Below is a small trained network, with its code and all its weights. Each question gives an input and a target symbol and asks what happens when units are switched off, that is, made to give their printed mean instead of their output.

import numpy as np


def w(rows, s, z=0):
    codes = np.array(rows[::2]) - 128.0
    scale = np.full(codes.shape[1], s)
    scale[-1] = z or s
    return codes * scale


def norm(h):
    return h / np.sqrt((h * h).mean(-1, keepdims=True) + 1e-5)


def f(y):
    return np.maximum(y, 0)


def softmax(a):
    e = np.exp(a - a.max(-1, keepdims=True))
    return e / e.sum(-1, keepdims=True)


def log_softmax(a):
    a = a - a.max(-1, keepdims=True)
    return a - np.log(np.exp(a).sum(-1, keepdims=True))


def net(x, mask):
    ids = ['ΓΘΠαβεζλξψω'.index(c) for c in x.split()]
    T = len(ids)
    res = E[ids] + P[:T]
    u = 0
    for l in range(3):
        q, k, v = (norm(res) @ M[l].T for M in (Q, K, V))
        z = softmax(np.where(np.tri(T) > 0, q @ k.T / 2**0.5, -1e9)) @ v
        res = res + np.where(mask[u], z, O[l][:, -1]) @ O[l][:, :-1]
        u += 1
        y = f(norm(res) @ A[l][:, :-1].T + A[l][:, -1])
        res = res + np.where(mask[u : u + 12], y, B[l][:, -1]) @ B[l][:, :-1]
        u += 12
    return log_softmax(norm(res)[-1] @ U[:, :-1].T + U[:, -1])


Q, K, V, O, A, B = {}, {}, {}, {}, {}, {}
E = w([
[134,94,43,160],'Γ',
[136,132,93,163],'Θ',
[181,86,138,103],'Π',
[236,119,155,115],'α',
[96,120,162,88],'β',
[98,186,159,129],'ε',
[74,208,80,7],'ζ',
[212,140,100,32],'λ',
[81,157,174,104],'ξ',
[97,111,167,92],'ψ',
[96,97,98,149],'ω',
],0.018)
P = w([
[135,137,204,147],'0',
[225,241,193,47],'1',
[175,154,155,3],'2',
[153,156,149,8],'3',
[141,146,149,3],'4',
[128,154,151,16],'5',
[125,148,160,16],'6',
[112,151,155,22],'7',
],0.006)
Q[0] = w([
[58,165,150,189],'0.h1',
[239,3,87,216],'0.h1',
],0.0042)
K[0] = w([
[248,156,155,140],'0.h1',
[165,127,102,2],'0.h1',
],0.0067)
V[0] = w([
[45,92,148,252],'0.h1',
[89,116,43,254],'0.h1',
],0.0041)
O[0] = w([
[137,2,175,152,1],'0.h1',
[176,148,181,85,66],'0.h1',
],0.0088,0.0027)
A[0] = w([
[129,154,64,99,129],'0.n1',
[174,105,63,71,132],'0.n2',
[111,83,41,107,210],'0.n3',
[98,84,150,209,2],'0.n4',
[89,151,136,74,128],'0.n5',
[29,112,150,129,31],'0.n6',
[101,107,96,228,116],'0.n7',
[171,188,105,178,98],'0.n8',
[152,83,172,69,160],'0.n9',
[134,213,254,140,128],'0.n10',
[187,120,128,90,67],'0.n11',
[165,141,192,232,58],'0.n12',
],0.0095,0.0035)
B[0] = w([
[130,162,147,53,237],'0.n1',
[105,147,255,183,254],'0.n2',
[179,127,140,54,251],'0.n3',
[111,96,185,125,131],'0.n4',
[211,168,44,105,217],'0.n5',
[194,180,69,167,150],'0.n6',
[252,107,193,88,147],'0.n7',
[150,17,102,46,164],'0.n8',
[162,151,203,173,193],'0.n9',
[184,17,93,96,224],'0.n10',
[116,184,194,130,170],'0.n11',
[163,56,58,123,135],'0.n12',
],0.0063,0.0059)
Q[1] = w([
[195,201,133,105],'1.h1',
[177,54,21,3],'1.h1',
],0.0074)
K[1] = w([
[192,2,110,127],'1.h1',
[100,48,111,169],'1.h1',
],0.0081)
V[1] = w([
[106,3,230,162],'1.h1',
[97,150,202,92],'1.h1',
],0.0055)
O[1] = w([
[20,2,39,41,252],'1.h1',
[120,115,149,44,227],'1.h1',
],0.0064,0.00038)
A[1] = w([
[76,63,32,153,73],'1.n1',
[140,88,163,134,96],'1.n2',
[131,103,76,91,97],'1.n3',
[91,159,179,131,109],'1.n4',
[71,99,123,248,1],'1.n5',
[93,139,144,39,120],'1.n6',
[127,47,126,227,122],'1.n7',
[150,189,96,168,129],'1.n8',
[45,97,185,162,13],'1.n9',
[164,118,110,50,111],'1.n10',
[22,73,89,207,62],'1.n11',
[170,74,126,110,148],'1.n12',
],0.011,0.0098)
B[1] = w([
[38,100,66,187,131],'1.n1',
[120,139,106,75,137],'1.n2',
[151,119,189,188,160],'1.n3',
[73,96,95,119,134],'1.n4',
[239,206,190,11,128],'1.n5',
[181,77,105,146,228],'1.n6',
[200,132,208,43,136],'1.n7',
[136,9,147,70,149],'1.n8',
[43,34,49,231,128],'1.n9',
[84,106,58,187,254],'1.n10',
[184,239,234,2,128],'1.n11',
[72,179,83,91,200],'1.n12',
],0.0078,0.0091)
Q[2] = w([
[111,203,255,51],'2.h1',
[119,91,2,125],'2.h1',
],0.0094)
K[2] = w([
[147,248,152,122],'2.h1',
[139,72,173,141],'2.h1',
],0.015)
V[2] = w([
[250,135,171,155],'2.h1',
[161,2,140,237],'2.h1',
],0.0079)
O[2] = w([
[249,106,133,182,178],'2.h1',
[96,123,173,150,3],'2.h1',
],0.016,0.0041)
A[2] = w([
[166,173,126,188,136],'2.n1',
[95,127,61,105,29],'2.n2',
[94,211,110,108,63],'2.n3',
[106,102,65,121,44],'2.n4',
[175,159,96,104,176],'2.n5',
[114,60,107,68,61],'2.n6',
[91,166,70,95,49],'2.n7',
[82,140,62,192,55],'2.n8',
[42,107,134,118,139],'2.n9',
[1,31,207,131,79],'2.n10',
[205,128,229,147,3],'2.n11',
[176,121,124,106,131],'2.n12',
],0.011,0.0047)
B[2] = w([
[43,107,217,136,163],'2.n1',
[173,143,174,120,176],'2.n2',
[17,215,134,38,142],'2.n3',
[81,112,177,185,173],'2.n4',
[66,134,130,136,254],'2.n5',
[201,137,198,63,193],'2.n6',
[141,242,226,49,174],'2.n7',
[199,52,232,141,140],'2.n8',
[183,107,102,245,166],'2.n9',
[101,74,82,200,158],'2.n10',
[24,254,180,185,158],'2.n11',
[34,182,129,189,209],'2.n12',
],0.0079,0.008)
U = w([
[77,225,66,65,10],'Γ',
[152,145,182,198,2],'Θ',
[35,87,190,201,238],'Π',
[41,159,142,109,99],'α',
[179,22,149,133,55],'β',
[114,22,121,140,192],'ε',
[176,96,238,27,131],'ζ',
[17,128,117,106,132],'λ',
[89,106,1,187,49],'ξ',
[250,132,55,116,118],'ψ',
[229,119,126,178,30],'ω',
],0.0096,0.0023)

Each question gives the input, a string of symbols that net reads in full, and the target symbol t.
The units are the heads (2 rows each of Q, K, V and O) and the neurons (one row each of A and B). Each row of codes is followed by its name. A weight is (code - 128) times the scale printed after its matrix; where a second scale follows, it is the last column's (O, A, B and U).
mask holds one flag per unit, layer by layer, with each layer's heads first. A switched-off unit (its flag False) gives its mean, the last column of its rows in O or B, instead of its output. The means were averaged over made-up inputs and are rounded, as every weight is.
A unit's drop is (log p(t) with every unit on - log p(t) with that unit switched off) / (log p(t) with every unit on - log p(t) with every unit switched off).
The circuit of an input: a set's keep is (log p(t) with only the set's units on - log p(t) with every unit switched off) / (log p(t) with every unit on - log p(t) with every unit switched off). Starting from the 12 units with the biggest drops (on a tie, the unit counted first), units are removed one at a time, each time the one whose removal leaves the highest keep (on an exact tie, the one counted first), for as long as the keep stays at least 0.8.
units of the circuit, in order: the units of the circuit, biggest drop first
most important unit: the unit with the biggest drop
top k neurons: the k neurons with the biggest drops, biggest first
k most important neurons of layer l: the k neurons of layer l with the biggest drops, biggest first
input ω Γ Γ ω Γ Γ ε, target ε: top 4 neurons : (0.n10; 0.n2; 2.n10; 2.n9)
input Π Θ ω ω ε Θ Γ, target Γ: top 4 neurons : (0.n5; 0.n3; 0.n1; 1.n3)
input ζ ω β ψ, target ψ: units of the circuit, in order : (2.h1; 1.h1; 0.n2)
input Γ Γ ξ Π β ε ω, target ζ: most important unit : 1.h1
input Γ α Γ Γ ε ξ, target ζ: units of the circuit, in order : (2.h1; 0.n10)
input Γ ε ε ψ ω Γ, target ζ: 2 most important neurons of layer 0 : (0.n3; 0.n7)
input ψ ζ Θ, target λ: units of the circuit, in order : (2.h1; 0.h1)
input ε Γ ξ Γ ψ, target Π: top 3 neurons : (0.n3; 0.n1; 1.n1)
input Θ ξ ε Π ζ Γ, target β: 3 most important neurons of layer 0 : (0.n12; 0.n7; 0.n3)
input Π Γ Γ, target Γ: 2 most important neurons of layer 1 : (1.n4; 1.n10)
input ψ ζ Γ, target λ: top 2 neurons : (1.n1; 0.n3)
input ε ζ ε α Γ, target Π: top 3 neurons : (1.n1; 1.n3; 0.n10)
input α ε β, target ξ: top 2 neurons : (1.n12; 1.n6)
input Θ α ξ β, target β: top neuron : (0.n3)
input α ε ζ ε ε, target ξ: top 2 neurons : (0.n10; 1.n12)
input ε λ ω λ ε, target Π: top 4 neurons : (0.n10; 0.n3; 1.n3; 1.n1)
input ε ω ε α Γ ξ, target Π: 3 most important neurons of layer 1 : (1.n1; 1.n3; 1.n12)
input Γ ξ ψ Π β ε ε, target ζ: top 3 neurons : (1.n12; 2.n7; 0.n5)
input α Π β ω, target ξ: top 2 neurons : (0.n3; 1.n12)
input Θ Γ Π Γ, target β: top neuron : (1.n7)
input ψ α ω ψ ε, target λ: top 2 neurons : (1.n1; 0.n2)
input ψ α ψ Π ξ ε Θ, target λ: top 2 neurons : (1.n1; 0.n2)
input ε ε ψ, target Π: 3 most important neurons of layer 1 : (1.n1; 1.n12; 1.n6)
input Π Γ ω ζ ε ω, target Γ: 4 most important neurons of layer 1 : (1.n4; 1.n6; 1.n3; 1.n10)
input Γ ε Γ, target ζ: 2 most important neurons of layer 0 : (0.n3; 0.n5)
input ψ Γ Γ β, target λ: 2 most important neurons of layer 1 : (1.n1; 1.n12)
input ζ Γ ζ ω ζ Γ ζ ε, target ψ: most important neuron of layer 1 : (1.n12)
input Θ Θ ε, target β: 2 most important neurons of layer 1 : (1.n7; 1.n1)
